(in the rows, 128 means zero)
Each row is followed by its class. Each block has new classes.
[126 138 129 107 113 150 116 142 120 114 122  98 154 114 114 115] : W
[132 134 133 100 139 148 107 171 122 142 134  98 134 133 113 123] : L
[117 134 144  51 142 138  90 180  90 146 138  60 114 149 109 151] : E
[124 142 142  89 131 153 109 161 111 116 122  88 148 123 103 129] : W
[131 141 135  97 127 145 111 152 130 113 121  96 138 126  96 127] : P
[127 142 136 107 124 156 110 157 123 107 127  87 139 123 100 109] : P
[116 135 144  72 123 147  98 152 106 133 131  83 137 132 117 138] : W
[143 134 133 104 132 148 113 165 131 118 128 103 141 105 108 117] : L
[135 180 163   7  89 204  64 214 109  75 118   4 213  93  41  97] : B
[135 132 136 105 138 144 109 164 127 122 135  91 127 134 112 124] : L
[140 150 133 116 133 140 105 146 135 119 126 102 127 126 106 117] : X
[125 132 142  91 115 154 100 157 105 130 135  88 142 138 108 138] : W
[115 137 138  85 126 135 114 153 115 128 127  90 136 137 116 137] : B
[108 134 149  56 138 135  86 175  93 141 128  64 114 162 110 159] : F
[127 136 132  86 119 157  96 153 107 122 119  84 154 130 107 133] : F
[126 136 139  83 127 149 101 159 103 118 123  84 136 135 131 143] : W

Each row is followed by its class. Each block has new classes.
[141 135 136 132 120 137 115 115 116 126 132 132 132 132 120  81] : U
[151 127 143 134 119 134 139 139 115 132 127 129 129 134 123 123] : T
[145 127 128 131 102 140 128 135 115 126 128 135 127 126 114 121] : T
[125 146 130 127 128 139 106 113 113 123 130 128 138 140 123 121] : J
[153 137 132 135 123 144 116 125 116 132 134 140 133 132 120 117] : U
[132 136 141 132 118 139 138 132 111 126 117 138 130 133 120 129] : T
[137 133 132 141 125 143 124 119 121 131 140 142 132 125 130 123] : U
[133 136 134 132 126 137 109 127 115 129 130 135 134 141 122 126] : U
[140 131 132 139 107 139 116 120 117 129 124 131 130 131 114 120] : D
[136 131 139 134 113 143 137 131 113 134 121 132 124 131 121 125] : D
[143 142 128 129 117 131 109 116 114 125 135 128 135 124 119 124] : U
[127 143 130 125 126 135 128 126 119 127 129 131 132 136 130 120] : C
[118 140 135 129 126 131 123 124 110 131 115 143 132 130 127 129] : J
[135 124 132 139 117 137 126 125 116 131 125 126 134 128 129 130] : D
[132 130 137 129 121 138 129 120 118 137 119 147 133 129 132 127] : C
[135 124 129 132 104 138 137 139 116 126 127 133 130 127 109 121] : T
[150 123 117 125 120 131 133 119 123 126 136 116 133 116 124 122] : D
[140 128 136 127 116 139 142 138 113 137 129 129 131 139 125 115] : T
[154 126 136 131 129 142 120 124 120 130 131 141 135 116 118 131] : U
[141 134 140 135 121 144 117 120 109 132 127 139 133 134 122 123] : D
[139 126 129 129 116 126 127 134 117 130 122 136 129 131 117 124] : A
[129 134 130 131 119 137 105 116 118 130 127 126 135 130 123 114] : U
[133 120 135 134 128 127 139 126 123 132 126 132 121 127 123 127] : T
[123 140 135 132 117 141 125 122 114 127 115 145 135 144 119 126] : C

Each row is followed by its class. Each block has new classes.
[126 124 130 137 128 126 123 134 121 133 128 121 123 129 127 149] : Q
[128 128 128 129 140 135 130 131 127 138 122 122 129 131 136 129] : G
[128 132 121 124 121 124 130 133 126 137 132 126 136 132 127 127] : Q
[128 131 126 114 132 127 132 126 130 127 125 131 135 131 132 124] : Z
[131 129 134 134 135 134 125 127 136 121 127 138 147 125 132 127] : S
[116 130 138 134 117 128 130 121 138 129 117 137 132 132 138 123] : S
[131 127 126 120 126 127 131 122 140 129 126 126 130 125 131 131] : Z
[130 132 132 149 132 123 122 132 104 130 127 137 145 123 154 127] : S
[131 129 128 128 135 130 130 131 129 122 129 128 133 127 122 124] : Y
[128 132 124 133 122 128 127 127 112 130 129 122 137 133 138 127] : Q
[127 135 123 119 120 137 114 129 131 132 131 130 123 134 116 127] : N
[121 129 123 122 121 127 126 134 123 140 139 131 125 126 139 128] : N
[118 129 128 130 126 130 123 128 123 131 122 133 135 126 139 130] : G
[126 124 124 124 129 125 121 131 131 133 133 124 125 129 127 120] : N
[134 130 128 118 130 126 128 131 123 131 131 122 126 130 124 130] : Q
[132 123 114 127 125 118 113 134 141 139 118 135 140 138 135 129] : S
[125 129 128 118 130 137 124 125 125 132 126 133 125 129 137 127] : Z
[131 128 125 132 127 110 135 124 126 130 121 126 132 133 139 134] : G
[125 131 120 107 129 138 128 137 119 131 127 133 132 131 139 137] : Z
[130 125 122 131 126 134 123 121 122 131 123 129 140 130 133 130] : Q
[129 127 122 116 127 140 120 130 130 132 130 128 123 129 136 135] : Z
[128 131 120 106 128 139 119 127 122 136 126 130 135 131 138 114] : Z
[129 132 131 123 129 130 130 126 126 131 126 122 131 126 124 124] : Y
[133 131 129 118 122 129 131 131 130 131 133 133 137 131 136 126] : N
[128 125 126 130 124 141 113 130 132 132 137 122 121 122 120 138] : Z
[127 128 132 137 121 112 142 125 111 125 110 150 159 127 168 120] : S
[127 127 125 132 130 128 132 125 131 126 125 118 125 129 121 126] : Q
[131 128 110 117 124 136 127 130 119 122 128 128 143 125 142 132] : Q
[127 133 127 125 127 131 129 130 128 134 125 133 142 129 131 128] : Y
[121 133 129 124 121 135 122 135 115 125 133 129 117 131 127 128] : Q
[128 126 117 115 128 135 127 128 124 126 118 129 133 128 127 128] : Z
[120 134 136 128 126 141 122 127 123 130 129 135 124 134 118 119] : S
[129 124 130 118 129 141 126 128 122 130  95 133 131 129 134 134] : Z
[118 131 113 141 117 123 128 132 122 125 137 128 133 126 141 132] : N
[124 135 124 122 125 119 120 138 114 130 116 133 117 129 131 138] : Q
[133 130 129 117 129 131 129 123 125 134 125 130 123 118 126 126] : Z
[121 131 133 136 129 137 124 128 135 134 122 124 137 124 129 124] : S
[124 133 115 124 118 121 121 126 120 135 128 127 127 129 137 136] : Q
[125 131 123 128 128 119 128 129 126 124 128 124 120 127 116 131] : Q
[122 128 128 135 134 129 124 144 129 137 137 126 126 123 128 129] : N
[129 128 128 123 133 123 131 124 119 131 125 124 131 131 125 123] : Y
[136 130 133 117 131 102 116 120 143  96 117 157 149 145 119 124] : S
[129 128 121 101 124 136 124 128 126 130 129 129 137 133 128 126] : Z
[133 128 113 126 118 124 140 120 124 123 127 123 139 126 139 126] : N
[128 129 131 117 129 130 129 125 125 131 123 136 134 128 133 129] : Z
[126 125 116 117 127 127 128 138 133 132 139 130 126 125 132 132] : N

Each row is followed by its class.
[151 117 123 100 135 132 118 117 158 122 171 132 111 122 127 136] : zuza
[145 119 126  91 136 138 117 127 167 122 171 135 121 125 134 143] : zuza
[146 123 116 116 133 135 127 112 149 124 158 130 110 116 139 127] : Fuvup
[150 122 128 100 130 132 119 118 154 125 163 129 101 124 143 138] : Pobe
[160 132 111 121 140 112 124 107 156 131 150 128 105  98 123 137] : fivuf
[136 123 116 123 135 127 121 112 145 132 152 134 119 106 122 142] : lefeb
[146 118 127 111 135 129 119 118 140 125 154 135 124 117 128 144] : les
[165 124 116 102 137 124 118 116 167 124 164 129 107 109 133 142] : fivuf
[180 123 113 124 134 121 127 103 155 124 163 117  93 115 136 121] : fivuf
[166 135 109 119 128 120 129 104 151 116 157 123  92 109 136 122] : Zup
[159 131 116 108 138 128 128 116 158 134 161 125 103 112 133 130] : fivuf
[149 126 120 101 126 128 120 125 157 124 163 130 115 122 129 133] : fivuf
[133 124 117  97 131 135 118 133 158 124 149 138 129 108 123 143] : Dazu
[149 120 128  90 134 128 116 117 163 121 168 131 121 127 137 139] : Dazu
[152 124 122  94 135 125 115 117 158 128 162 131 126 114 131 141] : Zup
[161 122 118  79 133 131 114 116 180 113 182 129 108 120 139 135] : Dazu
[138 125 119 118 139 128 123 125 146 129 142 139 121 108 123 142] : les
[159 127 109  91 147 132 121 112 177 119 165 141 110  96 123 151] : zuza
[143 118 128  98 138 133 117 126 161 123 160 141 120 112 123 143] : Fuvup
[168 126 117 100 140 111 115 111 168 121 165 134 115  96 124 152] : fivuf
[159 123 111  93 135 126 118 110 173 114 176 124 100 110 137 142] : Zup

Each row is followed by its class. Each block has new classes.
[149 119 139 130 128 134 125 122 133 121 122 130 118 126 126 125] : <100>
[122 127 129 127 130 125 126 130 124 131 142 137 135 128 117 129] : <106>
[139 107 134 134 140 130 124 135 126 125 138 139 124 129 128 127] : <90>
[128  95 131 133 141 129 134 139 121 127 129 139 129 135 130 126] : <99>
[131  89 131 133 134 122 124 123 132 133 110 147 115 128 123 127] : <106>
[129 120 126 132 139 129 133 137 125 134 126 126 142 128 130 127] : <90>
[129  91 122 140 134 127 129 121 137 131 104 141 125 127 122 131] : <106>
[127 113 128 126 131 126 129 127 118 133 138 135 124 121 131 128] : <101>
[139 119 136 145 138 133 134 139 128 136 131 133 132 128 124 126] : <100>
[143 118 130 129 131 130 134 122 138 133 137 125 116 126 117 129] : <98>
[129 104 125 133 136 128 130 123 134 135 104 128 123 130 112 129] : <98>
[153 133 130 142 149 132 134 133 119 124 117 136 141 131 131 126] : <90>
[135 135 152 127 135 124 126 132 127 127 156 130 138 126 116 123] : <90>
[130 110 123 135 135 129 133 121 133 133 109 132 128 129 124 133] : <98>
[138 129 136 133 141 132 132 135 128 121 143 133 135 124 125 130] : <99>
[129 122 121 134 138 129 127 137 127 129 119 137 132 131 126 131] : <98>
[130  92 132 135 130 132 132 141 133 126 130 147 123 128 132 126] : <99>
[118 122 126 128 123 123 130 125 127 127 144 132 132 129 122 131] : <106>
[133 134 137 133 134 137 139 142 129 111 161 130 145 127 121 129] : <100>
[130 120 130 133 125 124 131 119 135 129 137 134 127 127 116 133] : <103>
[130 126 133 123 129 129 131 129 125 129 134 124 123 131 120 129] : <98>
[124 144 123 128 127 129 129 114 119 130 121 127 135 123 125 133] : <98>
[130 107 134 133 137 131 130 142 123 125 139 138 133 129 123 149] : <99>
[147 124 142 132 138 133 129 133 134 121 141 136 125 129 127 127] : <101>
[129 124 127 132 134 127 104 128 129 132 114 126 137 129 119 126] : <98>
[139 129 124 137 129 132 138 122 139 128 124 127 136 128 114 133] : <98>
[122 101 124 130 122 118 123 132 120 130 130 160 126 130 131 128] : <101>
[124 128 126 129 124 126 135 140 122 131 138 128 137 130 132 129] : <90>
[136  81 133 136 133 129 135 138 130 128 126 152 116 126 125 123] : <100>
[135 109 144 128 137 129 124 138 125 127 143 131 101 121 130 121] : <90>
[123 122 124 131 128 127 127 127 135 137 111 122 131 130 129 133] : <98>
[138 119 129 132 137 133 135 125 130 127 134 132 128 124 121 126] : <103>
[135 101 132 140 137 139 130 133 136 128 111 137 121 128 132 123] : <100>
[126 144 122 126 137 117 129 128 130 127 141 119 136 129 115 127] : <106>
[126 114 122 135 132 129 131 117 135 128 111 127 130 125 119 132] : <98>
[124 122 114 134 135 132 126 124 126 134  93 128 131 131 137 134] : <98>
[132  87 122 144 146 132 146 132 137 139 130 141 147 127 110 129] : <98>
[131 125 122 134 130 129 115 117 136 135 102 126 126 129 123 133] : <98>
[127 116 127 129 137 123 127 129 130 130 119 131 133 129 125 128] : <98>
[139 104 140 132 135 130 126 132 127 131 122 135 122 128 129 124] : <90>
[120  81 132 139 131 126 115 141 136 133 148 159 142 124 110 127] : <99>
[119 134 108 135 132 133 135 141 125 134 128 135 144 130 131 131] : <98>
[132 110 133 136 131 123 134 133 129 127 153 144 136 131 125 127] : <101>
[123 108 129 136 134 130 131 136 121 137 133 147 130 118 134 123] : <90>
[135 139 132 129 133 131 136 131 129 121 138 125 135 128 131 125] : <101>
[126  95 122 133 127 129 128 136 120 135 103 131 127 128 141 130] : <99>
[125 127 128 125 137 124 124 117 126 132 134 127 130 133 120 126] : <106>
[142 130 140 136 135 133 142 147 135 128 154 124 136 130 120 128] : <99>
[138 101 130 142 131 131 130 137 128 117 128 142 126 128 127 131] : <100>
[126 136 127 127 124 125 126 133 124 127 148 132 136 127 133 132] : <101>
[113  96 119 121 127 125 126 122 134 139 108 138 127 132 129 131] : <98>

Each row is followed by its class.
[131 129 121 133 121 151 130 105 122 114 117 148  85 128 138 133] : buz
[124 143 125 138 126 138 136 120  92 127 116 159  78 124 122 122] : vit
[123 128 124 145 101 146 138 109 121 121 117 176  84 122 127 105] : vit
[141 136 120 144 102 124 133 106 132 123 124 165  62 130 129 116] : buz
[120 133 133 147 125 134 127 141 131 162 123 138 109 133 111 125] : buz
[135 139 131 158  98 128 125 112 132 134 122 158  72 132 116 127] : zilud
[157 161 122 166 108 126 133 120 147  57 105 156  46 119 122  93] : remo
[135 137 132 143 101 135 130 108 123 123 116 169  83 124 120 126] : masit
[145 139 121 151 100 135 129  88 127 136 113 169  54 131 111 124] : buz
[135 139 119 144 101 134 126  98 121 117 107 160  74 129 120 117] : vit
[127 142 129 154 119 132 141 129 137 142 120 149 103 139 104 124] : remo
[155 146 126 152  85 135 130  85 131 133 117 175  39 117 122 129] : masit
[146 145 119 132  94 136 137  72 125  69 107 168  58 120 149 106] : remo
[137 127 130 133 112 138 130 105 126 133 117 157  89 117 138 116] : buz
[139 132 112 138 105 126 126 108 125 112 116 139  94 121 121 120] : vit
[147 135 130 150 111 130 106 119 124 111 120 165  76 133 106 120] : remo
[161 141 119 154  75 138 130  70 120  95 102 192  39 121 121 132] : buz
[136 140 120 137  99 135 132 106 125 119 116 159  85 138 133 126] : zilud
[125 122 127 122 110 140 137 105 124 130 117 159  85 121 143 112] : buz
[143 133 121 148 111 128 124 107 124 100 115 152  76  95 123 109] : zilud
[142 137 130 152 116 128 129 132 121 106 112 153  97 134 116 126] : remo
[136 135 125 134 120 145 135 104 121 116 110 162  67 121 136 105] : zilud
[136 138 124 141 120 143 129 117 120  97 107 151  93 125 127 122] : remo
[130 134 127 119 105 158 142  91 135 108 105 158  59 122 148  94] : zilud
[142 137 123 152  88 121 128 103 128 118 114 164  74 124 137 110] : remo
[133 130 124 137 104 138 132 108 106 138 118 160  82 136 116 118] : buz
[138 144 115 133  97 147 134  88 127 109 114 165  85 122 157 116] : remo
[118 134 120 105 110 158 138 114 120 135 114 145 107 130 160 104] : buz
[124 131 122 128 126 155 142  92 129 124 109 159  69 111 144 103] : buz
[130 142 128 149  98 133 138 115 124 113 118 172  88 122 126 118] : remo
[139 138 136 140 121 121 133 120 134 143  45 147  92 132 115 117] : masit
[146 142 119 145 106 132 127  99 129 114 111 154  60 122 119 127] : masit
[133 132 122 135 108 141 129 128 129 149 120 175  91 135 128 106] : remo
[137 132 119 133 100 145 135 105 122 127 115 160  76 129 133 110] : buz
[123 139 129 130 111 151 143 112 117 128 107 168  65 126 136 107] : masit

Each row is followed by its class.
[132 128 110 130 129 134 117 129 120 132 123 126 122 112 126 166] : H
[136 131 117 131 142 126 128 110 132 133 126 113 119 113 124 145] : M
[127 116 129 137 133 149 121 139 129 129 132 130 133 118 131 131] : H
[121 122 127 140 133 112 119 116 124 128 139 136 140 112 125 118] : K
[133 131 119 129 131 135 127 136 130 133 130 122 112 114 123 155] : H
[122 121 125 133 135 134 122 134 134 131 125 131 122 125 126 120] : H
[119 127 110 125 130 133 124 131 123 131 122 131 122 128 126 129] : H
[134 120 122 128 131 130 123 128 139 128 137 125 128 124 125 130] : K
[135 129 146 127 129 126 123 143 132 127 143 124 130 123 123 129] : K
[132 120 127 135 133 122 124 134 130 133 129 130 115 115 133 137] : V
[141 126 125 130 131 116 125 121 132 132 129 126 120 120 127 137] : M
[136 123 137 129 131 123 121 127 135 132 126 130 134 114 123 153] : M
[142 130 128 130 137 114 124 121 135 130 132 122 125 129 123 121] : M
[123 125 109 125 140 134 120 109 138 131 120 118 126 116 119 138] : M
[134 118 129 144 137 129 119 123 131 130 127 129 130 115 128 136] : V
[130 121 127 141 136 126 123 122 131 130 119 129 127 116 130 137] : V
[135 118 124 139 135 117 120 119 130 130 118 129 125 107 127 152] : V
[128 119 124 130 126 136 124 127 125 132 139 127 137 114 127 145] : K
[126 130 118 123 126 125 127 128 112 130 127 130 126 132 128 126] : H
[128 119 110 129 138 124 111 130 134 135 136 131 121 123 122 123] : R
